Below is a small trained network, with its code and all its weights. Each question gives an input and a class and asks what happens when units are switched off, that is, made to give their printed mean instead of their output.

import numpy as np


def w(rows, s, z=0):
    codes = np.array(rows[::2]) - 128.0
    scale = np.full(codes.shape[1], s)
    scale[-1] = z or s
    return codes * scale


def f(y):
    return y / 2 * (1 + np.tanh(0.7978845608 * (y + 0.044715 * y**3)))


def log_softmax(a):
    a = a - a.max(-1, keepdims=True)
    return a - np.log(np.exp(a).sum(-1, keepdims=True))


def net(x, mask):
    res = np.array(x, float).reshape(1, 7) / 4 @ E
    y = f(res @ A[0][:, :-1].T + A[0][:, -1])
    res = res + np.where(mask, y, B[0][:, -1]) @ B[0][:, :-1]
    return log_softmax(res[-1] @ U[:, :-1].T + U[:, -1])


A, B = {}, {}
E = w([
[126,137,151,124,132,139,129,104,116,135,141],'x0',
[244,78,229,2,140,193,151,222,190,195,149],'x1',
[104,74,156,232,106,229,60,53,245,140,104],'x2',
[237,62,34,141,170,88,183,9,116,88,155],'x3',
[95,90,207,186,93,71,191,184,142,117,236],'x4',
[165,71,169,142,41,218,90,135,40,49,119],'x5',
[209,183,77,200,79,116,134,136,112,227,132],'x6',
],0.007)
A[0] = w([
[138,134,110,73,114,109,123,176,28,108,156,64],'n1',
[110,162,100,90,173,87,165,168,129,159,134,71],'n2',
[99,171,120,125,167,89,131,100,205,157,150,103],'n3',
[120,167,120,102,156,92,172,133,218,162,122,103],'n4',
[181,181,110,166,60,132,122,131,132,196,136,66],'n5',
[88,195,146,118,101,119,92,228,157,181,69,86],'n6',
[70,106,148,50,166,135,110,107,184,32,136,72],'n7',
[197,51,164,34,124,165,148,161,182,204,138,41],'n8',
[66,167,150,116,95,157,117,162,126,113,103,116],'n9',
[127,77,143,161,90,123,173,162,147,123,226,121],'n10',
[183,55,55,117,155,124,194,110,159,118,136,118],'n11',
[153,62,133,131,46,154,109,160,48,97,112,83],'n12',
[183,193,84,60,175,206,78,103,119,123,20,110],'n13',
[118,60,162,211,120,184,108,90,254,142,87,1],'n14',
],0.0093,0.0058)
B[0] = w([
[115,161,114,101,166,121,226,83,202,123,113,188],'n1',
[141,157,134,101,125,144,173,107,161,83,97,183],'n2',
[185,163,120,179,114,226,119,150,105,69,78,192],'n3',
[173,138,159,130,81,205,80,128,142,90,83,196],'n4',
[144,128,16,42,75,109,75,213,170,182,215,186],'n5',
[174,52,172,158,115,107,118,26,141,183,147,243],'n6',
[162,145,61,87,46,138,58,172,140,143,255,182],'n7',
[25,107,67,148,32,89,124,122,46,95,69,255],'n8',
[156,84,141,136,113,92,135,50,122,177,140,191],'n9',
[118,162,209,151,178,83,69,188,148,69,128,211],'n10',
[162,70,205,158,122,125,111,59,119,214,154,205],'n11',
[221,189,132,119,132,216,115,92,135,45,88,193],'n12',
[110,140,224,160,165,61,88,200,148,99,138,230],'n13',
[99,167,110,51,169,79,215,106,213,168,69,237],'n14',
],0.0098,0.0096)
U = w([
[130,153,127,35,148,103,218,113,169,145,102,107],'0',
[169,48,173,147,110,121,114,42,114,165,176,81],'1',
[174,158,142,137,99,255,109,139,132,99,90,100],'2',
[149,128,54,67,89,126,81,180,152,145,247,129],'3',
[106,137,200,179,170,69,93,214,135,110,137,95],'4',
[33,129,60,189,75,96,118,88,65,106,101,147],'5',
[124,118,138,127,128,130,129,129,121,136,140,249],'6',
[97,91,112,132,163,180,134,166,90,162,161,114],'7',
],0.013,0.019)

Each question gives the input, the list of numbers given to net, and the class t.
The units are the neurons (one row each of A and B). Each row of codes is followed by its name. A weight is (code - 128) times the scale printed after its matrix; where a second scale follows, it is the last column's (A, B and U).
mask holds one flag per neuron, in row order. A switched-off neuron (its flag False) gives its mean, the last column of its row in B, instead of its output. The means were averaged over made-up inputs and are rounded, as every weight is.
A unit's drop is (log p(t) with every unit on - log p(t) with that unit switched off) / (log p(t) with every unit on - log p(t) with every unit switched off).
The circuit of an input: a set's keep is (log p(t) with only the set's units on - log p(t) with every unit switched off) / (log p(t) with every unit on - log p(t) with every unit switched off). Starting from the 12 units with the biggest drops (on a tie, the unit counted first), units are removed one at a time, each time the one whose removal leaves the highest keep (on an exact tie, the one counted first), for as long as the keep stays at least 0.8.
units of the circuit, in order: the units of the circuit, biggest drop first
k most important neurons: the k neurons with the biggest drops, biggest first
drop of u: that unit's drop, to one decimal
input [-5,0,-5,-7,-3,1,-7], class 1: 2 most important neurons -> (n6; n9)
input [6,-4,-6,-7,4,7,2], class 1: units of the circuit, in order -> (n9; n6)
input [0,-7,-3,5,-1,-4,-7], class 3: units of the circuit, in order -> (n7)
input [-5,-1,-5,1,-6,-7,-2], class 2: units of the circuit, in order -> (n4; n3)
input [5,-6,-6,5,-5,-3,-3], class 0: 2 most important neurons -> (n8; n1)
input [4,-8,-8,-8,-5,-6,4], class 0: 3 most important neurons -> (n2; n8; n1)
input [7,-4,-6,1,-1,7,-7], class 2: 2 most important neurons -> (n12; n14)
input [3,-5,1,5,-6,2,2], class 4: units of the circuit, in order -> (n13; n8)
input [-6,-2,6,-6,1,-4,-2], class 0: 3 most important neurons -> (n14; n11; n8)
input [-8,6,7,-3,0,-8,0], class 2: 3 most important neurons -> (n4; n3; n1)
input [0,4,-5,5,7,2,-3], class 4: 2 most important neurons -> (n10; n14)
input [2,-7,-7,6,-5,5,-5], class 0: 2 most important neurons -> (n1; n8)
input [2,-3,-6,8,7,-8,-1], class 1: 2 most important neurons -> (n11; n14)
input [7,-1,5,-5,8,7,8], class 3: units of the circuit, in order -> (n5)
input [6,-3,5,0,4,-7,-1], class 2: 2 most important neurons -> (n3; n4)
input [8,-6,4,5,-6,4,7], class 6: units of the circuit, in order -> (n8; n13)
input [0,-5,-1,-7,-1,-2,-1], class 1: units of the circuit, in order -> (n6; n9)
input [0,-2,4,3,6,-3,8], class 3: drop of n5 -> 1.0
input [-1,-3,2,0,-2,-7,-8], class 3: drop of n11 -> 0.0
input [-5,-7,-1,-6,-8,-1,1], class 4: drop of n13 -> 1.0
